Below are the code and all the weights of a small trained network. Each question names an input and a target symbol and asks about switching units off, where a switched-off unit gives its printed mean instead of its output.

import numpy as np


def w(rows, s, z=0):
    codes = np.array(rows[::2]) - 128.0
    scale = np.full(codes.shape[1], s)
    scale[-1] = z or s
    return codes * scale


def f(y):
    return y / 2 * (1 + np.tanh(0.7978845608 * (y + 0.044715 * y**3)))


def softmax(a):
    e = np.exp(a - a.max(-1, keepdims=True))
    return e / e.sum(-1, keepdims=True)


def log_softmax(a):
    a = a - a.max(-1, keepdims=True)
    return a - np.log(np.exp(a).sum(-1, keepdims=True))


def net(x, mask):
    ids = ['ΘΣΦΨΩαβζημξπτ'.index(c) for c in x.split()]
    T = len(ids)
    res = E[ids] + P[:T]
    r = res
    for j in range(2):
        rows = slice(4 * j, 4 * j + 4)
        q, k, v = (r @ M[0][rows].T for M in (Q, K, V))
        z = softmax(np.where(np.tri(T) > 0, q @ k.T / 4**0.5, -1e9)) @ v
        o = O[0][rows]
        res = res + np.where(mask[j], z, o[:, -1]) @ o[:, :-1]
    y = f(res @ A[0][:, :-1].T + A[0][:, -1])
    res = res + np.where(mask[2:14], y, B[0][:, -1]) @ B[0][:, :-1]
    return log_softmax(res[-1] @ U[:, :-1].T + U[:, -1])


Q, K, V, O, A, B = {}, {}, {}, {}, {}, {}
E = w([
[84,131,167,110],'Θ',
[123,46,83,127],'Σ',
[181,106,149,147],'Φ',
[160,64,137,65],'Ψ',
[133,118,237,94],'Ω',
[75,80,182,46],'α',
[120,148,71,70],'β',
[185,192,155,128],'ζ',
[136,76,171,162],'η',
[148,143,73,137],'μ',
[172,227,88,103],'ξ',
[103,4,159,131],'π',
[183,156,93,139],'τ',
],0.017)
P = w([
[250,72,131,110],'0',
[98,177,145,186],'1',
[167,102,112,58],'2',
[100,174,140,186],'3',
[120,96,75,33],'4',
[100,175,143,181],'5',
],0.011)
Q[0] = w([
[89,179,87,176],'h0',
[154,181,136,134],'h0',
[128,152,90,192],'h0',
[126,131,172,110],'h0',
[114,173,143,104],'h1',
[149,140,124,146],'h1',
[108,120,83,98],'h1',
[252,116,73,81],'h1',
],0.014)
K[0] = w([
[164,255,11,193],'h0',
[183,170,129,224],'h0',
[147,127,22,204],'h0',
[82,141,154,133],'h0',
[71,175,137,122],'h1',
[153,143,107,179],'h1',
[146,133,96,53],'h1',
[209,159,56,65],'h1',
],0.0097)
V[0] = w([
[151,58,240,150],'h0',
[179,96,102,213],'h0',
[125,175,106,172],'h0',
[134,199,141,79],'h0',
[134,160,45,27],'h1',
[86,85,161,130],'h1',
[197,88,84,121],'h1',
[254,49,102,41],'h1',
],0.0071)
O[0] = w([
[170,26,168,79,128],'h0',
[89,168,129,196,110],'h0',
[101,206,115,99,100],'h0',
[66,171,114,167,156],'h0',
[226,128,120,151,201],'h1',
[72,137,132,171,93],'h1',
[173,124,100,162,180],'h1',
[208,174,3,155,254],'h1',
],0.0047,0.0063)
A[0] = w([
[152,210,93,146,89],'n0',
[131,190,217,242,139],'n1',
[143,143,119,219,168],'n2',
[121,181,172,113,124],'n3',
[177,111,160,114,254],'n4',
[63,95,135,252,187],'n5',
[54,243,111,151,166],'n6',
[216,180,95,88,90],'n7',
[170,202,189,93,133],'n8',
[179,37,140,123,161],'n9',
[187,146,50,134,142],'n10',
[134,163,165,212,104],'n11',
],0.011,0.0081)
B[0] = w([
[127,136,153,108,198],'n0',
[254,66,245,188,167],'n1',
[151,197,90,92,168],'n2',
[122,93,190,120,143],'n3',
[167,151,23,58,219],'n4',
[121,40,17,229,158],'n5',
[71,160,133,171,201],'n6',
[87,43,151,130,234],'n7',
[132,54,112,95,167],'n8',
[84,175,172,94,209],'n9',
[90,163,185,106,252],'n10',
[179,148,140,156,142],'n11',
],0.0085,0.013)
U = w([
[213,134,80,66,228],'Θ',
[51,85,157,85,152],'Σ',
[29,181,92,121,85],'Φ',
[176,55,192,108,3],'Ψ',
[248,114,85,152,85],'Ω',
[166,124,1,163,93],'α',
[202,63,105,164,106],'β',
[109,49,88,144,84],'ζ',
[210,159,110,151,126],'η',
[128,170,208,119,85],'μ',
[102,70,162,159,119],'ξ',
[162,182,77,173,128],'π',
[234,114,166,136,46],'τ',
],0.0094,0.0058)

Each question gives the input, a string of symbols that net reads in full, and the target symbol t.
The units are the heads (4 rows each of Q, K, V and O) and the neurons (one row each of A and B). Each row of codes is followed by its name. A weight is (code - 128) times the scale printed after its matrix; where a second scale follows, it is the last column's (O, A, B and U).
mask holds one flag per unit, heads first, then neurons. A switched-off unit (its flag False) gives its mean, the last column of its rows in O or B, instead of its output. The means were averaged over made-up inputs and are rounded, as every weight is.
A unit's drop is (log p(t) with every unit on - log p(t) with that unit switched off) / (log p(t) with every unit on - log p(t) with every unit switched off).
The circuit of an input: a set's keep is (log p(t) with only the set's units on - log p(t) with every unit switched off) / (log p(t) with every unit on - log p(t) with every unit switched off). Starting from the 12 units with the biggest drops (on a tie, the unit counted first), units are removed one at a time, each time the one whose removal leaves the highest keep (on an exact tie, the one counted first), for as long as the keep stays at least 0.8.
units of the circuit, in order: the units of the circuit, biggest drop first
unit that matters most: the unit with the biggest drop
k most important neurons: the k neurons with the biggest drops, biggest first
heads that matter: for each layer, one digit per head in row order, 1 if its drop is at least 0.15 and else 0, layers parted by /
drop when u is switched off: that unit's drop, to one decimal
input π α τ η ξ Ω, target Ψ: heads that matter => 01
input Ψ Θ ξ Ω β η, target β: heads that matter => 01
input π Θ α π, target ζ: units of the circuit, in order => n5
input β τ π, target Θ: units of the circuit, in order => n4, n7, h0
input Φ α Θ, target Θ: units of the circuit, in order => n7, n6
input α Ω Ψ ξ π, target Θ: heads that matter => 10
input η Σ Θ Θ, target ξ: heads that matter => 01
input τ π Ψ Σ Ω Φ, target Ω: heads that matter => 00
input τ Ψ η, target Θ: heads that matter => 00
input Θ ξ μ α τ Θ, target ξ: units of the circuit, in order => h1, n1, n5, n4
input Θ Σ π η, target β: units of the circuit, in order => n5, n1
input β Σ τ μ, target π: 2 most important neurons => n6, n2
input Θ ξ π ξ η β, target Φ: 2 most important neurons => n6, n1
input ξ π ξ Σ Ω Ψ, target Θ: unit that matters most => n4
input π η Σ β Ω, target Θ: 3 most important neurons => n4, n7, n10
input Ψ Σ η β Ψ Σ, target α: 2 most important neurons => n5, n1
input ξ Θ β ζ, target τ: drop when n1 is switched off => 1.1
input ξ ξ Θ, target Θ: drop when n10 is switched off => 0.2
input η α π β α Φ, target Ω: drop when n10 is switched off => 0.2
input τ Ω η Φ η, target Θ: unit that matters most => n7
